[[-19  -7   5 -18   8  -2  -4 -12  -2]
 [  1   5 -14 -34   4  -7  -4  -7  -8]
 [-12   4  18  10  -6  -5  -1 -23   3]
 [ 14   1   6  19   4   3  -4 -41   8]
 [  4   9   9  15   1   0  -1  -8  -5]
 [  4  -3   8   2   2   4   3  21   1]
 [ 16   0   0  -8   8   7   1 -20   2]]
=>
[[ -2 -19  -7   5 -18   8  -2  -4 -12]
 [ -8   1   5 -14 -34   4  -7  -4  -7]
 [  3 -12   4  18  10  -6  -5  -1 -23]
 [  8  14   1   6  19   4   3  -4 -41]
 [ -5   4   9   9  15   1   0  -1  -8]
 [  1   4  -3   8   2   2   4   3  21]
 [  2  16   0   0  -8   8   7   1 -20]]

[[-10   9]
 [ -5   2]
 [  4   6]
 [ -6  14]
 [-23  42]
 [ -3  -3]
 [  1   2]
 [ -6  21]]
=>
[[  9 -10]
 [  2  -5]
 [  6   4]
 [ 14  -6]
 [ 42 -23]
 [ -3  -3]
 [  2   1]
 [ 21  -6]]

[[ 27  -2 -17 -14 -21 -18 -19 -20 -15 -21]
 [-21 -33  16  13  11  11   3  16  18   8]
 [-10 -27 -21  14   4  14  14  14  11  15]
 [ 40 -11 -17 -15 -16  -9 -23 -10  -7  -9]]
=>
[[-21  27  -2 -17 -14 -21 -18 -19 -20 -15]
 [  8 -21 -33  16  13  11  11   3  16  18]
 [ 15 -10 -27 -21  14   4  14  14  14  11]
 [ -9  40 -11 -17 -15 -16  -9 -23 -10  -7]]

[[ -1   0  22  -6  -5  -2   7  -7]
 [  1   0 -48   1   1  -2  -9   7]
 [ -1  -1 -41   2   2  -2  -8   9]
 [  0   0 -44   0   1  -3 -10   5]
 [ -4   0 -19  -3  -2   4 -16 -29]
 [  0   0 -42   1   2  -2  -7   9]
 [ -4   0  -8  -3  -2   4 -13 -29]
 [  0   0  12  -6  -6  -2   6  -8]]
=>
[[ -7  -1   0  22  -6  -5  -2   7]
 [  7   1   0 -48   1   1  -2  -9]
 [  9  -1  -1 -41   2   2  -2  -8]
 [  5   0   0 -44   0   1  -3 -10]
 [-29  -4   0 -19  -3  -2   4 -16]
 [  9   0   0 -42   1   2  -2  -7]
 [-29  -4   0  -8  -3  -2   4 -13]
 [ -8   0   0  12  -6  -6  -2   6]]

[[-22  13  -5  -4   0]
 [  2   0  17   0 -12]
 [  1   0   3   1   8]
 [-22  36   4  11  36]
 [  0  -4  -3   0  -4]]
=>
[[  0 -22  13  -5  -4]
 [-12   2   0  17   0]
 [  8   1   0   3   1]
 [ 36 -22  36   4  11]
 [ -4   0  -4  -3   0]]

[[ 24  16  -1   0]
 [  4  -1  -7 -14]
 [ 23   2   1  11]
 [ 35  12  -2  18]]
=>
[[  0  24  16  -1]
 [-14   4  -1  -7]
 [ 11  23   2   1]
 [ 18  35  12  -2]]

[[-30   1  33  43  26  -9 -38 -43 -19  14  39]
 [-41 -18  16  40  39  11 -24 -43 -35  -6  27]
 [ 20  42  38  10 -26 -45 -34  -6  32  46  30]
 [ 38   9 -28 -43 -35  -3  32  44  29  -4 -35]
 [ -9 -39 -44 -20  15  39  41  15 -22 -44 -37]
 [ 45  27 -10 -37 -44 -22  15  41  41  16 -20]
 [  1  32  44  28  -7 -37 -43 -24  14  40  41]
 [-27 -44 -34  -2  31  42  28  -4 -36 -44 -23]]
=>
[[ 39 -30   1  33  43  26  -9 -38 -43 -19  14]
 [ 27 -41 -18  16  40  39  11 -24 -43 -35  -6]
 [ 30  20  42  38  10 -26 -45 -34  -6  32  46]
 [-35  38   9 -28 -43 -35  -3  32  44  29  -4]
 [-37  -9 -39 -44 -20  15  39  41  15 -22 -44]
 [-20  45  27 -10 -37 -44 -22  15  41  41  16]
 [ 41   1  32  44  28  -7 -37 -43 -24  14  40]
 [-23 -27 -44 -34  -2  31  42  28  -4 -36 -44]]
